Below are the code and all the weights of a small trained network. Each question names an input and a class and asks about switching units off, where a switched-off unit gives its printed mean instead of its output.

import numpy as np


def w(rows, s, z=0):
    codes = np.array(rows[::2]) - 128.0
    scale = np.full(codes.shape[1], s)
    scale[-1] = z or s
    return codes * scale


def f(y):
    return y / 2 * (1 + np.tanh(0.7978845608 * (y + 0.044715 * y**3)))


def log_softmax(a):
    a = a - a.max(-1, keepdims=True)
    return a - np.log(np.exp(a).sum(-1, keepdims=True))


def net(x, mask):
    res = np.array(x, float).reshape(1, 6) / 4 @ E
    y = f(res @ A[0][:, :-1].T + A[0][:, -1])
    res = res + np.where(mask, y, B[0][:, -1]) @ B[0][:, :-1]
    return log_softmax(res[-1] @ U[:, :-1].T + U[:, -1])


A, B = {}, {}
E = w([
[97,54,163,188,2],'x0',
[215,172,9,149,71],'x1',
[149,87,105,155,186],'x2',
[90,170,152,28,52],'x3',
[219,172,173,189,130],'x4',
[54,105,83,85,212],'x5',
],0.0082)
A[0] = w([
[144,140,202,144,108,185],'n0',
[114,163,23,124,111,159],'n1',
[64,79,157,116,126,253],'n2',
[145,162,18,106,110,179],'n3',
[95,166,156,116,96,186],'n4',
[169,119,139,210,167,187],'n5',
[129,121,142,226,149,185],'n6',
[136,133,140,47,144,160],'n7',
[134,174,163,106,163,202],'n8',
[162,125,182,83,62,173],'n9',
[131,179,131,103,116,137],'n10',
[162,115,143,136,106,81],'n11',
[77,107,93,186,137,214],'n12',
[154,99,202,73,47,161],'n13',
[55,73,76,130,136,168],'n14',
[141,146,66,113,116,172],'n15',
[170,113,139,193,184,182],'n16',
[154,147,71,149,168,143],'n17',
[123,164,170,86,138,164],'n18',
[127,143,132,86,188,230],'n19',
[160,118,102,195,168,208],'n20',
[58,185,144,122,156,124],'n21',
[172,165,9,113,158,214],'n22',
[147,178,102,78,139,219],'n23',
[112,85,157,98,105,188],'n24',
[71,88,150,134,56,236],'n25',
[94,56,103,165,147,193],'n26',
[142,148,126,94,182,144],'n27',
[146,151,166,84,78,204],'n28',
],0.014,0.0043)
B[0] = w([
[133,81,187,161,85,209],'n0',
[147,133,78,55,102,206],'n1',
[92,193,118,181,168,220],'n2',
[120,136,116,42,83,226],'n3',
[75,124,122,195,90,185],'n4',
[185,120,193,89,136,233],'n5',
[168,146,195,133,188,216],'n6',
[95,112,104,131,152,183],'n7',
[126,2,96,165,171,187],'n8',
[89,55,174,146,66,221],'n9',
[105,103,112,140,131,159],'n10',
[133,134,148,131,118,155],'n11',
[154,192,127,80,150,177],'n12',
[76,142,186,197,41,243],'n13',
[156,180,72,134,147,200],'n14',
[148,108,105,64,65,181],'n15',
[202,99,206,128,222,227],'n16',
[158,105,139,89,129,194],'n17',
[61,88,122,149,161,176],'n18',
[144,120,79,148,187,213],'n19',
[221,154,176,81,152,220],'n20',
[113,125,107,156,146,180],'n21',
[174,94,101,39,94,251],'n22',
[98,61,86,115,110,198],'n23',
[73,172,114,154,100,182],'n24',
[110,174,143,154,91,245],'n25',
[153,195,145,126,159,187],'n26',
[101,47,110,103,191,187],'n27',
[59,74,142,123,76,207],'n28',
],0.0089,0.011)
U = w([
[131,215,93,118,133,254],'0',
[107,39,92,133,168,49],'1',
[177,107,59,26,71,135],'2',
[70,76,208,164,41,93],'3',
[247,105,242,101,184,75],'4',
],0.011,0.00087)

Each question gives the input, the list of numbers given to net, and the class t.
The units are the neurons (one row each of A and B). Each row of codes is followed by its name. A weight is (code - 128) times the scale printed after its matrix; where a second scale follows, it is the last column's (A, B and U).
mask holds one flag per neuron, in row order. A switched-off neuron (its flag False) gives its mean, the last column of its row in B, instead of its output. The means were averaged over made-up inputs and are rounded, as every weight is.
A unit's drop is (log p(t) with every unit on - log p(t) with that unit switched off) / (log p(t) with every unit on - log p(t) with every unit switched off).
The circuit of an input: a set's keep is (log p(t) with only the set's units on - log p(t) with every unit switched off) / (log p(t) with every unit on - log p(t) with every unit switched off). Starting from the 12 units with the biggest drops (on a tie, the unit counted first), units are removed one at a time, each time the one whose removal leaves the highest keep (on an exact tie, the one counted first), for as long as the keep stays at least 0.8.
units of the circuit, in order: the units of the circuit, biggest drop first
top k neurons: the k neurons with the biggest drops, biggest first
drop of u: that unit's drop, to one decimal
input [-4,8,0,-2,4,-5], class 2: units of the circuit, in order	n22
input [4,3,3,-7,-8,6], class 0: units of the circuit, in order	n26, n14
input [2,3,-3,-8,-5,6], class 2: units of the circuit, in order	n1, n22
input [4,0,-4,-8,-6,-2], class 4: units of the circuit, in order	n6, n13
input [0,5,-4,-6,2,8], class 2: top 4 neurons	n22, n1, n3, n15
input [-8,-3,8,-2,-6,-1], class 1: top 2 neurons	n27, n6
input [3,-4,4,-3,0,8], class 4: top 2 neurons	n16, n4
input [-5,1,5,-6,-3,5], class 4: drop of n16	0.2
input [1,-6,7,4,6,6], class 1: drop of n6	0.1
input [7,0,8,-2,-7,5], class 0: drop of n8	0.0
input [-8,3,-4,-7,-2,-1], class 2: drop of n3	0.2
